Below is a small trained network, with its code and all its weights. Each question gives an input and a target symbol and asks what happens when units are switched off, that is, made to give their printed mean instead of their output.

import numpy as np


def w(rows, s, z=0):
    codes = np.array(rows[::2]) - 128.0
    scale = np.full(codes.shape[1], s)
    scale[-1] = z or s
    return codes * scale


def softmax(a):
    e = np.exp(a - a.max(-1, keepdims=True))
    return e / e.sum(-1, keepdims=True)


def log_softmax(a):
    a = a - a.max(-1, keepdims=True)
    return a - np.log(np.exp(a).sum(-1, keepdims=True))


def net(x, mask):
    ids = ['αβγδεζηθπστψ'.index(c) for c in x.split()]
    T = len(ids)
    res = E[ids] + P[:T]
    u = 0
    for l in range(3):
        r = res
        for j in range(3):
            rows = slice(4 * j, 4 * j + 4)
            q, k, v = (r @ M[l][rows].T for M in (Q, K, V))
            z = softmax(np.where(np.tri(T) > 0, q @ k.T / 4**0.5, -1e9)) @ v
            o = O[l][rows]
            res = res + np.where(mask[u + j], z, o[:, -1]) @ o[:, :-1]
        u += 3
    return log_softmax(res[-1] @ U[:, :-1].T + U[:, -1])


Q, K, V, O = {}, {}, {}, {}
E = w([
[223,59,94,177,190],'α',
[64,87,115,189,189],'β',
[171,115,124,53,248],'γ',
[24,183,144,48,225],'δ',
[62,136,98,3,133],'ε',
[53,215,128,108,135],'ζ',
[100,3,68,94,148],'η',
[251,145,135,33,89],'θ',
[66,86,107,40,73],'π',
[255,127,179,176,219],'σ',
[95,146,194,254,246],'τ',
[189,233,195,121,85],'ψ',
],0.0091)
P = w([
[147,138,34,106,153],'0',
[139,127,75,79,160],'1',
[136,120,108,77,149],'2',
[122,115,149,74,141],'3',
[116,112,193,80,141],'4',
[109,107,218,79,135],'5',
[92,103,254,81,147],'6',
],0.0074)
Q[0] = w([
[124,140,171,82,184],'L0H1',
[110,143,77,209,52],'L0H1',
[160,110,105,65,150],'L0H1',
[106,147,137,206,75],'L0H1',
[150,12,95,240,231],'L0H2',
[42,8,108,63,124],'L0H2',
[115,246,131,113,3],'L0H2',
[173,48,50,121,51],'L0H2',
[183,248,138,250,108],'L0H3',
[114,137,224,88,223],'L0H3',
[204,229,234,122,169],'L0H3',
[101,29,156,28,227],'L0H3',
],0.011)
K[0] = w([
[131,116,163,98,158],'L0H1',
[106,149,62,173,92],'L0H1',
[171,148,183,121,137],'L0H1',
[86,108,70,159,97],'L0H1',
[138,37,60,187,243],'L0H2',
[28,64,88,89,70],'L0H2',
[178,240,125,144,39],'L0H2',
[157,115,30,57,118],'L0H2',
[158,247,161,205,190],'L0H3',
[120,91,211,129,110],'L0H3',
[188,190,230,144,93],'L0H3',
[127,19,160,86,107],'L0H3',
],0.013)
V[0] = w([
[98,148,78,203,50],'L0H1',
[159,139,193,78,141],'L0H1',
[97,130,110,133,93],'L0H1',
[104,92,148,43,172],'L0H1',
[136,77,96,122,254],'L0H2',
[108,64,124,131,219],'L0H2',
[103,121,180,79,121],'L0H2',
[134,141,96,95,189],'L0H2',
[134,111,81,79,108],'L0H3',
[115,45,134,119,146],'L0H3',
[82,125,106,132,133],'L0H3',
[158,174,94,87,195],'L0H3',
],0.0092)
O[0] = w([
[149,60,112,140,229,2],'L0H1',
[136,141,132,153,5,180],'L0H1',
[148,116,140,152,194,91],'L0H1',
[118,204,200,140,67,228],'L0H1',
[139,194,98,192,39,224],'L0H2',
[138,141,89,197,30,197],'L0H2',
[158,60,176,89,53,158],'L0H2',
[134,205,115,126,60,192],'L0H2',
[86,159,94,112,51,182],'L0H3',
[93,61,142,164,45,184],'L0H3',
[99,102,150,90,130,130],'L0H3',
[128,254,171,114,102,184],'L0H3',
],0.007,0.0062)
Q[1] = w([
[174,190,181,141,51],'L1H1',
[186,226,187,117,40],'L1H1',
[179,104,145,182,242],'L1H1',
[170,104,112,177,254],'L1H1',
[89,73,110,43,151],'L1H2',
[165,118,96,93,105],'L1H2',
[141,161,82,87,90],'L1H2',
[99,182,171,201,109],'L1H2',
[42,226,134,201,72],'L1H3',
[162,161,161,80,115],'L1H3',
[173,88,116,176,222],'L1H3',
[116,138,74,171,126],'L1H3',
],0.0083)
K[1] = w([
[128,88,239,127,138],'L1H1',
[141,68,254,136,155],'L1H1',
[111,122,38,78,138],'L1H1',
[124,137,25,81,141],'L1H1',
[43,94,112,48,144],'L1H2',
[84,89,88,122,52],'L1H2',
[114,142,82,111,26],'L1H2',
[231,179,183,166,118],'L1H2',
[216,64,181,94,128],'L1H3',
[97,60,138,135,94],'L1H3',
[97,183,62,93,140],'L1H3',
[140,142,174,85,161],'L1H3',
],0.0079)
V[1] = w([
[55,110,69,200,30],'L1H1',
[180,181,224,157,165],'L1H1',
[245,112,80,103,88],'L1H1',
[69,140,177,248,114],'L1H1',
[54,143,85,100,127],'L1H2',
[182,92,151,123,122],'L1H2',
[176,122,193,62,147],'L1H2',
[126,70,253,165,131],'L1H2',
[165,112,137,175,93],'L1H3',
[137,47,99,152,49],'L1H3',
[149,242,162,139,166],'L1H3',
[161,154,114,48,120],'L1H3',
],0.0066)
O[1] = w([
[103,178,69,121,92,212],'L1H1',
[167,108,126,155,208,182],'L1H1',
[166,114,128,141,1,154],'L1H1',
[105,178,30,166,210,155],'L1H1',
[128,69,115,110,134,161],'L1H2',
[120,167,112,115,122,75],'L1H2',
[108,159,86,144,89,65],'L1H2',
[159,188,87,130,97,2],'L1H2',
[136,161,52,137,121,166],'L1H3',
[136,143,51,102,95,176],'L1H3',
[123,155,206,170,169,193],'L1H3',
[138,132,186,135,84,188],'L1H3',
],0.0085,0.0063)
Q[2] = w([
[142,180,142,115,183],'L2H1',
[1,136,70,55,119],'L2H1',
[105,38,118,52,171],'L2H1',
[171,21,94,199,115],'L2H1',
[97,100,118,212,212],'L2H2',
[90,30,125,139,146],'L2H2',
[228,97,188,104,131],'L2H2',
[129,40,133,80,56],'L2H2',
[86,58,45,146,239],'L2H3',
[133,103,201,123,88],'L2H3',
[191,48,192,140,200],'L2H3',
[40,60,122,123,135],'L2H3',
],0.0075)
K[2] = w([
[150,135,160,143,187],'L2H1',
[116,190,110,36,145],'L2H1',
[180,76,121,66,142],'L2H1',
[184,69,53,165,76],'L2H1',
[170,195,111,202,169],'L2H2',
[204,121,94,133,142],'L2H2',
[170,76,178,125,120],'L2H2',
[168,78,95,80,98],'L2H2',
[2,137,138,105,159],'L2H3',
[232,90,148,128,140],'L2H3',
[107,65,156,143,172],'L2H3',
[114,156,159,59,156],'L2H3',
],0.0092)
V[2] = w([
[148,141,97,31,116],'L2H1',
[176,165,125,29,150],'L2H1',
[132,167,138,44,159],'L2H1',
[44,149,127,105,143],'L2H1',
[135,177,137,49,125],'L2H2',
[63,154,146,27,133],'L2H2',
[162,152,143,86,164],'L2H2',
[254,169,102,176,120],'L2H2',
[121,145,112,235,125],'L2H3',
[151,159,180,60,144],'L2H3',
[35,78,107,161,140],'L2H3',
[73,136,140,6,147],'L2H3',
],0.0077)
O[2] = w([
[161,141,191,234,107,121],'L2H1',
[117,68,234,242,51,94],'L2H1',
[65,66,196,212,99,111],'L2H1',
[55,130,138,175,225,160],'L2H1',
[112,131,143,231,143,193],'L2H2',
[73,85,175,248,100,205],'L2H2',
[133,164,222,171,180,81],'L2H2',
[224,227,70,90,216,86],'L2H2',
[161,92,112,239,100,153],'L2H3',
[175,142,149,41,164,179],'L2H3',
[50,45,102,148,71,3],'L2H3',
[46,128,191,2,176,74],'L2H3',
],0.0058,0.0069)
U = w([
[180,210,125,164,131,2],'α',
[121,254,159,60,38,9],'β',
[124,27,35,26,101,191],'γ',
[150,56,173,163,210,199],'δ',
[83,65,86,86,76,173],'ε',
[33,188,177,161,137,43],'ζ',
[66,117,152,186,213,133],'η',
[70,147,59,97,219,213],'θ',
[192,93,165,64,129,217],'π',
[227,75,90,175,125,148],'σ',
[82,53,175,114,62,91],'τ',
[133,146,61,105,220,131],'ψ',
],0.0054,0.0096)

Each question gives the input, a string of symbols that net reads in full, and the target symbol t.
The units are the heads (4 rows each of Q, K, V and O). Each row of codes is followed by its name. A weight is (code - 128) times the scale printed after its matrix; where a second scale follows, it is the last column's (O and U).
mask holds one flag per head, layer by layer. A switched-off head (its flag False) gives its mean, the last column of its rows in O, instead of its output. The means were averaged over made-up inputs and are rounded, as every weight is.
A unit's drop is (log p(t) with every unit on - log p(t) with that unit switched off) / (log p(t) with every unit on - log p(t) with every unit switched off).
The circuit of an input: a set's keep is (log p(t) with only the set's units on - log p(t) with every unit switched off) / (log p(t) with every unit on - log p(t) with every unit switched off). Starting from all 9 units, units are removed one at a time, each time the one whose removal leaves the highest keep (on an exact tie, the one counted first), for as long as the keep stays at least 0.8.
units of the circuit, in order: the units of the circuit, biggest drop first
unit that matters most: the unit with the biggest drop
heads that matter: for each layer, one digit per head in row order, 1 if its drop is at least 0.15 and else 0, layers parted by /
input ψ η γ θ ε ψ β, target π: units of the circuit, in order => [L0H2, L1H1, L0H3, L2H3]
input θ δ π, target τ: unit that matters most => L2H2
input η ε θ θ β γ, target β: units of the circuit, in order => [L0H2, L0H1, L2H3]
input σ ψ β π α, target σ: units of the circuit, in order => [L2H3, L0H2]
input θ τ π ζ η η, target γ: units of the circuit, in order => [L0H3, L1H3, L2H2]
input ψ ε β δ δ β, target η: units of the circuit, in order => [L1H1, L2H1]
input η η η τ β, target θ: units of the circuit, in order => [L1H1, L2H1]
input ψ γ η β η δ, target ε: heads that matter => 011 / 001 / 011
input ε π η β γ δ, target ζ: heads that matter => 100 / 100 / 110
input η η θ ψ α ζ, target δ: units of the circuit, in order => [L0H2, L1H1]
input α ψ η γ ε, target τ: heads that matter => 010 / 000 / 110
input θ β π η α σ ε, target σ: heads that matter => 111 / 111 / 001
input ψ ε θ, target π: units of the circuit, in order => [L0H2, L1H1, L2H3]
input δ ψ ε η γ, target β: units of the circuit, in order => [L0H1]
input τ ψ ψ ψ η, target π: units of the circuit, in order => [L0H2, L1H1, L2H3, L0H3]
input π η η δ, target ζ: units of the circuit, in order => [L1H1, L2H1]
input σ ε γ ζ τ δ, target θ: heads that matter => 010 / 101 / 010
input ε ψ δ σ α, target σ: heads that matter => 000 / 100 / 001
input ζ ζ η ψ, target δ: units of the circuit, in order => [L0H2, L1H1]
input ε α β ψ δ, target π: unit that matters most => L0H2
input τ σ ψ α ψ ψ, target π: heads that matter => 011 / 100 / 100
input η δ ψ α, target π: heads that matter => 011 / 101 / 110
input η δ σ β ε, target σ: units of the circuit, in order => [L2H3, L1H1, L0H2, L0H3]
input ε ε η θ θ ε σ, target α: heads that matter => 100 / 010 / 001
input η η τ γ ε σ θ, target σ: heads that matter => 111 / 110 / 001
input ψ π ψ ψ θ θ, target π: heads that matter => 011 / 100 / 001
input α δ β β, target θ: unit that matters most => L0H2
input η γ η η ψ η, target δ: heads that matter => 011 / 101 / 000
input α η η η α, target ε: units of the circuit, in order => [L0H3, L1H1, L2H3, L1H3]
